Below are the code and all the weights of a small trained network. Each question names an input and a class and asks about switching units off, where a switched-off unit gives its printed mean instead of its output.

import numpy as np


def w(rows, s, z=0):
    codes = np.array(rows[::2]) - 128.0
    scale = np.full(codes.shape[1], s)
    scale[-1] = z or s
    return codes * scale


def norm(h):
    return h / np.sqrt((h * h).mean(-1, keepdims=True) + 1e-5)


def f(y):
    return y / 2 * (1 + np.tanh(0.7978845608 * (y + 0.044715 * y**3)))


def log_softmax(a):
    a = a - a.max(-1, keepdims=True)
    return a - np.log(np.exp(a).sum(-1, keepdims=True))


def net(x, mask):
    res = np.array(x, float).reshape(1, 2) / 4 @ E
    u = 0
    for l in range(2):
        y = f(norm(res) @ A[l][:, :-1].T + A[l][:, -1])
        res = res + np.where(mask[u : u + 3], y, B[l][:, -1]) @ B[l][:, :-1]
        u += 3
    return log_softmax(norm(res)[-1] @ U[:, :-1].T + U[:, -1])


A, B = {}, {}
E = w([
[219,111,127,197,37],'x0',
[76,93,233,2,208],'x1',
],0.0064)
A[0] = w([
[144,150,167,83,175,126],'0.n1',
[126,196,65,127,169,4],'0.n2',
[101,201,136,246,69,60],'0.n3',
],0.012,0.0018)
B[0] = w([
[147,106,53,128,103,212],'0.n1',
[1,128,90,65,119,168],'0.n2',
[127,16,80,233,175,255],'0.n3',
],0.0084,0.007)
A[1] = w([
[79,130,103,240,78,201],'1.n1',
[205,101,220,226,106,102],'1.n2',
[41,94,255,60,96,253],'1.n3',
],0.0081,0.0029)
B[1] = w([
[170,106,163,228,240,253],'1.n1',
[86,248,78,101,153,212],'1.n2',
[137,109,136,205,198,249],'1.n3',
],0.013,0.005)
U = w([
[177,4,212,178,161,250],'0',
[104,165,116,169,176,253],'1',
[142,63,55,138,98,252],'2',
[156,174,64,116,119,3],'3',
[112,165,185,126,62,3],'4',
[120,170,185,148,104,3],'5',
],0.013,0.0037)

Each question gives the input, the list of numbers given to net, and the class t.
The units are the neurons (one row each of A and B). Each row of codes is followed by its name. A weight is (code - 128) times the scale printed after its matrix; where a second scale follows, it is the last column's (A, B and U).
mask holds one flag per neuron, layer by layer. A switched-off neuron (its flag False) gives its mean, the last column of its row in B, instead of its output. The means were averaged over made-up inputs and are rounded, as every weight is.
A unit's drop is (log p(t) with every unit on - log p(t) with that unit switched off) / (log p(t) with every unit on - log p(t) with every unit switched off).
The circuit of an input: a set's keep is (log p(t) with only the set's units on - log p(t) with every unit switched off) / (log p(t) with every unit on - log p(t) with every unit switched off). Starting from all 6 units, units are removed one at a time, each time the one whose removal leaves the highest keep (on an exact tie, the one counted first), for as long as the keep stays at least 0.8.
units of the circuit, in order: the units of the circuit, biggest drop first
top k neurons: the k neurons with the biggest drops, biggest first
top k neurons in layer l: the k neurons of layer l with the biggest drops, biggest first
drop when u is switched off: that unit's drop, to one decimal
input [8,-1], class 1: units of the circuit, in order -> [1.n2]
input [-3,1], class 2: top 3 neurons -> [0.n1; 1.n1; 1.n2]
input [0,1], class 2: units of the circuit, in order -> [1.n1; 0.n3; 1.n2; 0.n1]
input [-2,2], class 2: top 4 neurons -> [0.n1; 1.n1; 0.n3; 1.n2]
input [5,4], class 1: top 4 neurons -> [0.n2; 1.n2; 1.n3; 1.n1]
input [-3,-5], class 0: units of the circuit, in order -> [1.n1; 1.n2]
input [4,3], class 1: top 2 neurons in layer 0 -> [0.n2; 0.n1]
input [8,3], class 1: top 2 neurons -> [1.n2; 0.n1]
input [1,1], class 2: units of the circuit, in order -> [1.n1; 0.n3; 1.n3; 1.n2]
input [-3,2], class 2: top 4 neurons -> [0.n1; 1.n1; 1.n2; 0.n3]
input [6,3], class 1: top 3 neurons -> [1.n2; 0.n1; 1.n3]
input [-4,-5], class 0: top 2 neurons in layer 0 -> [0.n3; 0.n1]
input [6,2], class 1: drop when 1.n2 is switched off -> 1.2
input [0,-7], class 0: units of the circuit, in order -> [1.n1]
input [5,2], class 1: drop when 1.n2 is switched off -> 0.9
input [-6,-7], class 0: drop when 1.n1 is switched off -> 0.5
input [-8,-8], class 0: drop when 1.n2 is switched off -> 0.6
